Here is a tiny trained network, its code and every weight. The questions are about switching its units off for an input and a class, where a switched-off unit gives its printed mean instead of its output.

import numpy as np


def w(rows, s, z=0):
    codes = np.array(rows[::2]) - 128.0
    scale = np.full(codes.shape[1], s)
    scale[-1] = z or s
    return codes * scale


def f(y):
    return y / 2 * (1 + np.tanh(0.7978845608 * (y + 0.044715 * y**3)))


def log_softmax(a):
    a = a - a.max(-1, keepdims=True)
    return a - np.log(np.exp(a).sum(-1, keepdims=True))


def net(x, mask):
    res = np.array(x, float).reshape(1, 8) / 4 @ E
    y = f(res @ A[0][:, :-1].T + A[0][:, -1])
    res = res + np.where(mask, y, B[0][:, -1]) @ B[0][:, :-1]
    return log_softmax(res[-1] @ U[:, :-1].T + U[:, -1])


A, B = {}, {}
E = w([
[221,100,47,35,150,181,80,151,139],'x0',
[106,128,127,107,207,156,165,138,126],'x1',
[150,63,69,115,76,153,128,150,111],'x2',
[144,169,127,116,98,110,92,141,170],'x3',
[99,165,166,111,164,68,33,135,137],'x4',
[173,188,117,139,96,176,101,95,177],'x5',
[154,63,150,100,131,94,117,70,8],'x6',
[139,90,104,170,74,102,94,190,123],'x7',
],0.012)
A[0] = w([
[128,192,160,211,95,84,121,157,201,174],'n1',
[148,33,35,95,66,131,171,232,124,46],'n2',
[143,116,138,139,128,113,95,150,156,2],'n3',
[145,204,46,87,158,193,109,171,143,89],'n4',
[229,152,81,40,234,137,90,136,214,84],'n5',
[115,127,64,186,24,221,227,152,123,149],'n6',
[175,150,31,1,164,148,116,168,154,24],'n7',
[140,136,128,124,126,104,113,133,135,21],'n8',
[182,210,115,79,203,153,75,157,208,203],'n9',
[111,224,153,165,99,35,43,152,175,70],'n10',
[163,159,98,217,66,161,213,111,147,31],'n11',
[179,71,120,111,129,135,50,79,78,177],'n12',
[126,122,78,101,168,152,102,128,163,51],'n13',
[133,61,96,93,108,141,124,161,70,131],'n14',
[23,120,198,157,175,120,223,133,84,69],'n15',
[59,135,194,140,208,51,152,95,65,155],'n16',
[163,76,55,119,101,127,88,138,56,139],'n17',
[83,213,227,158,89,90,16,172,216,86],'n18',
[123,148,152,96,79,149,163,117,179,94],'n19',
[169,46,62,123,79,102,167,192,60,38],'n20',
[134,188,119,157,53,189,179,111,150,20],'n21',
[176,94,175,93,116,78,101,77,69,21],'n22',
[160,98,209,58,103,117,19,77,74,74],'n23',
],0.0082,0.0026)
B[0] = w([
[58,109,69,169,99,114,162,120,146,220],'n1',
[196,83,134,146,114,93,41,247,188,229],'n2',
[124,130,112,124,102,131,128,146,103,134],'n3',
[162,180,161,127,136,173,128,163,153,212],'n4',
[130,189,155,57,132,191,133,143,133,253],'n5',
[188,130,182,211,134,160,139,65,206,226],'n6',
[118,145,119,66,139,151,92,147,143,242],'n7',
[81,130,179,124,88,148,128,140,90,125],'n8',
[103,165,78,80,131,195,156,159,127,240],'n9',
[7,112,28,139,71,109,129,167,79,222],'n10',
[164,122,145,205,125,153,136,93,120,190],'n11',
[185,158,100,86,103,97,119,87,111,206],'n12',
[138,170,142,91,140,140,102,128,171,166],'n13',
[147,103,178,70,131,89,90,137,136,196],'n14',
[76,145,199,120,221,74,169,157,157,253],'n15',
[71,126,171,102,160,94,185,134,84,248],'n16',
[193,109,142,94,66,94,91,150,131,211],'n17',
[2,61,15,138,76,140,163,216,109,249],'n18',
[115,156,124,149,134,143,132,134,176,155],'n19',
[185,82,132,111,134,57,103,149,161,214],'n20',
[136,113,109,167,125,165,145,103,153,178],'n21',
[137,135,143,94,111,81,125,68,89,186],'n22',
[151,140,80,110,107,112,143,55,61,199],'n23',
],0.0085,0.012)
U = w([
[52,116,75,156,70,117,118,152,110,246],'0',
[148,132,153,223,116,172,131,76,170,37],'1',
[145,119,139,90,100,82,95,18,13,78],'2',
[170,70,145,99,94,88,56,160,139,143],'3',
[122,185,127,51,143,216,99,142,136,157],'4',
[68,117,198,127,254,64,151,118,83,155],'5',
],0.01,0.0013)

Each question gives the input, the list of numbers given to net, and the class t.
The units are the neurons (one row each of A and B). Each row of codes is followed by its name. A weight is (code - 128) times the scale printed after its matrix; where a second scale follows, it is the last column's (A, B and U).
mask holds one flag per neuron, in row order. A switched-off neuron (its flag False) gives its mean, the last column of its row in B, instead of its output. The means were averaged over made-up inputs and are rounded, as every weight is.
A unit's drop is (log p(t) with every unit on - log p(t) with that unit switched off) / (log p(t) with every unit on - log p(t) with every unit switched off).
The circuit of an input: a set's keep is (log p(t) with only the set's units on - log p(t) with every unit switched off) / (log p(t) with every unit on - log p(t) with every unit switched off). Starting from the 12 units with the biggest drops (on a tie, the unit counted first), units are removed one at a time, each time the one whose removal leaves the highest keep (on an exact tie, the one counted first), for as long as the keep stays at least 0.8.
circuit, biggest first: the units of the circuit, biggest drop first
top k neurons: the k neurons with the biggest drops, biggest first
drop of u: that unit's drop, to one decimal
input [5,5,4,4,-7,-1,-1,1], class 3: circuit, biggest first : (n2)
input [4,7,4,-4,-6,3,6,-7], class 3: top 4 neurons : (n9; n20; n17; n14)
input [-5,-3,6,-8,3,-1,3,2], class 5: circuit, biggest first : (n15; n10)
input [-7,2,7,6,-6,-6,1,1], class 3: circuit, biggest first : (n2; n20)
input [1,-4,8,-8,-5,-1,-8,0], class 1: top 2 neurons : (n6; n11)
input [5,-1,8,3,0,3,3,-4], class 3: top 3 neurons : (n2; n17; n20)
input [2,-8,5,-7,-5,6,4,-8], class 2: top 2 neurons : (n12; n22)
input [-2,1,1,-6,-1,1,-1,7], class 3: top 2 neurons : (n2; n20)
input [-8,-6,4,4,2,4,8,8], class 2: top 4 neurons : (n23; n22; n12; n2)
input [-6,-3,-4,5,6,-6,2,3], class 0: top 2 neurons : (n18; n10)
input [4,4,-7,3,-2,0,6,7], class 2: drop of n2 : 0.1
input [3,2,-1,5,-6,-1,-3,6], class 3: drop of n2 : 1.3
input [-7,3,3,4,-3,5,4,-4], class 1: drop of n6 : 0.2
input [2,-5,-2,8,-8,2,-6,-4], class 1: circuit, biggest first : (n6)
